Each row has a name. Each question is about the rows just above it.

[-8.21 -1.23 -8.21 -8.21] -> <201>
[ 5.31 -5.79 -4.89 -9.44] -> <91>
[5.31 5.31 1.66 5.31] -> <184>
The value that <201> holds more than once:	[-8.21]
Repeated in <184>:	[5.31]
Which row holds [ 5.31 -5.79 -4.89 -9.44]?	<91>

[ 5.22 -7.32  1.78 -1.49  2.75 -4.20 -0.21 -5.02  0.35  3.53  3.51 -3.20
  3.03 -1.57 -0.21  4.46  1.59  2.73 -2.69  0.71  4.11 -1.16 -0.80  0.58
  3.66  0.44 -1.85 -8.48  0.61] -> <209>
[ 2.10  4.42 -7.47  5.92  2.75  2.07 -3.92  1.27  2.25 -1.68  3.51 -2.04
 -1.26  2.49 -3.92 -2.03 -0.23 -2.99 -3.35 -0.22  3.09 -4.66  5.45 -4.72
  0.75 -5.74 -3.51  1.24  3.90] -> <70>
[ 5.66 -1.68  0.75  4.80  4.32 -3.86 -2.96  4.27  4.87 -1.68  3.51  2.02
 -4.47  0.46 -2.96 -0.57  5.08 -3.14  1.47 -0.68  6.16 -4.89 -0.47 -3.27
  4.08  0.77  0.92 -0.82 -3.92] -> <148>
[-3.92 -1.21  5.38 -3.29 -0.24 -3.18 -2.48 -0.52 -1.55  3.76  3.51  2.60
  5.38  6.99 -2.48  1.95  3.12 -1.33 -2.91 -6.47 -1.63 -7.69 -2.44  5.87
  1.79 -1.40  1.20  2.13 -0.84] -> <89>
[ 1.21  2.54  1.53  2.77  0.15  4.29  1.23  0.37  4.29 -1.00  3.51  4.93
 -3.40 -4.72  1.23 -4.76 -0.09 -2.09  5.64  1.64 -0.60  1.40  1.01 -3.03
 -4.03  2.28  5.08  6.25 -2.89] -> <184>
[-1.47 -1.45 -2.33  6.59  2.36 -0.47 -1.76 -8.02 -0.09 -3.72  3.51  6.09
  3.67  1.36 -1.76  2.99  0.19  3.33 -1.38  2.56 -0.60 -4.89  2.98  6.36
  0.34  1.44  1.48 -2.59  0.40] -> <207>
[-2.36  5.13 -2.84  5.47  0.02 -1.82 -3.92  4.57 -1.40 -0.32  3.51  6.37
  3.45  2.26 -3.92 -2.03  0.05 -1.18 -4.44  1.64  5.75 -1.86  5.12 -1.35
  3.87 -1.23 -2.96  2.42  6.37] -> <91>
[-0.58  3.84 -1.56 -2.39  3.14  2.75  0.87 -7.12  1.08 -1.23  3.51  1.44
  3.88  3.84  0.87  3.20  2.70  2.28 -0.72 -7.63 -2.86  1.40  1.67  0.58
 -3.82 -5.24  3.84 -2.88 -2.28] -> <178>
[-4.59 -0.51 -1.56 -0.82  1.32  2.58  0.03 -6.86 -1.99 -1.91  3.51  8.99
  0.03  7.44  0.03 -0.99  1.87 -1.18 -6.86  0.25  0.42 -1.86  0.68  2.74
 -1.95 -3.74  0.37 -1.70 -6.86] -> <56>
[ 1.65  1.61 -6.70  3.00 -0.50  2.24 -2.48  5.17  1.52 -8.03  3.51 -0.30
 -0.40  1.81 -2.48 -0.78 -6.70  2.43 -4.23 -0.68  4.32  2.33  0.84 -3.52
  3.25 -1.23 -4.07 -9.07  2.46] -> <201>
[-3.25  2.31 -0.53  0.98 -1.28  0.72 -3.41  2.17  1.22 -5.99  3.51 -3.41
 -5.11  2.94 -1.52 -4.34  0.89 -0.88 -0.06  1.41 -1.42 -5.59 -0.63 -3.41
 -3.41 -0.73  5.91  2.42 -1.25] -> <128>
[-1.02 -2.62  4.09  0.75  4.45 -2.67  0.15  3.67 -0.67 -4.18  3.51 -1.17
  3.24  5.64  0.15  4.04  6.33  0.62  1.04 -5.78  3.29  3.03 -1.62  0.58
  3.04 -1.90 -7.40 -1.11 -3.72] -> <164>
The value that <128> holds more than once:	[-3.41]
Repeated in <207>:	[-1.76]
Which value appears more than once in <209>?	[-0.21]
Which value appears more than once in <164>?	[0.15]
Whose row is [ 5.22 -7.32  1.78 -1.49  2.75 -4.20 -0.21 -5.02  0.35  3.53  3.51 -3.20
  3.03 -1.57 -0.21  4.46  1.59  2.73 -2.69  0.71  4.11 -1.16 -0.80  0.58
  3.66  0.44 -1.85 -8.48  0.61]?	<209>
Whose row is [-0.58  3.84 -1.56 -2.39  3.14  2.75  0.87 -7.12  1.08 -1.23  3.51  1.44
  3.88  3.84  0.87  3.20  2.70  2.28 -0.72 -7.63 -2.86  1.40  1.67  0.58
 -3.82 -5.24  3.84 -2.88 -2.28]?	<178>
[ 1.65  1.61 -6.70  3.00 -0.50  2.24 -2.48  5.17  1.52 -8.03  3.51 -0.30
 -0.40  1.81 -2.48 -0.78 -6.70  2.43 -4.23 -0.68  4.32  2.33  0.84 -3.52
  3.25 -1.23 -4.07 -9.07  2.46] is in which row?	<201>

[-0.21  0.34  3.73 -7.34 -0.21 -1.48 -0.21 -0.21] -> <209>
[ 0.93  1.21  3.23  2.50 -0.66  0.62  2.66 -0.48] -> <164>
[-0.16  1.59 -1.37 -3.09  0.46  4.63  1.22 -0.21] -> <128>
[ 0.42  3.48  7.63 -4.23  0.65 -1.41 -1.89 -0.14] -> <184>
[-0.27  1.18  5.85 -0.76  0.58 -3.37 -0.27 -1.56] -> <91>
[ 0.31  0.50  2.21 -2.43  2.51  0.98  1.81  0.31] -> <89>
[-0.37 -2.80 -1.53 -1.42 -2.80 -1.25 -1.26 -1.99] -> <178>
Repeated in <178>:	[-2.80]
Which value appears more than once in <209>?	[-0.21]
The value that <91> holds more than once:	[-0.27]
The value that <89> holds more than once:	[0.31]

[-8.11 -0.05  0.74 -3.72 -1.54 -4.60 -4.02  0.00  2.28  6.08] -> <56>
[ 0.47  0.26  0.91  0.47  0.84  0.91  0.91  0.47 -0.38 -1.69] -> <164>
[ 2.63  0.05 -0.36  1.45  0.56  1.28  1.64  0.73 -0.87 -1.85] -> <89>
[-2.70  0.71 -1.01 -1.85  0.20 -1.00 -1.45 -0.14  0.49  1.88] -> <178>
[ 0.27  0.19  0.42 -0.99 -0.01  0.68 -0.08  0.31 -0.01  0.06] -> <184>
[-6.98  0.81  0.94  0.94 -2.02 -5.44 -5.47 -1.19  0.96  5.84] -> <209>
[ 4.29 -0.58 -2.18  2.32 -0.57  1.59  1.30  0.33  1.49 -1.94] -> <207>
[ 2.60  0.57  0.15  1.95  0.59  1.82  2.37 -0.07 -1.43 -2.39] -> <91>
Which value appears more than once in <209>?	[0.94]
Repeated in <184>:	[-0.01]
Whose row is [ 0.47  0.26  0.91  0.47  0.84  0.91  0.91  0.47 -0.38 -1.69]?	<164>
Whose row is [ 2.60  0.57  0.15  1.95  0.59  1.82  2.37 -0.07 -1.43 -2.39]?	<91>

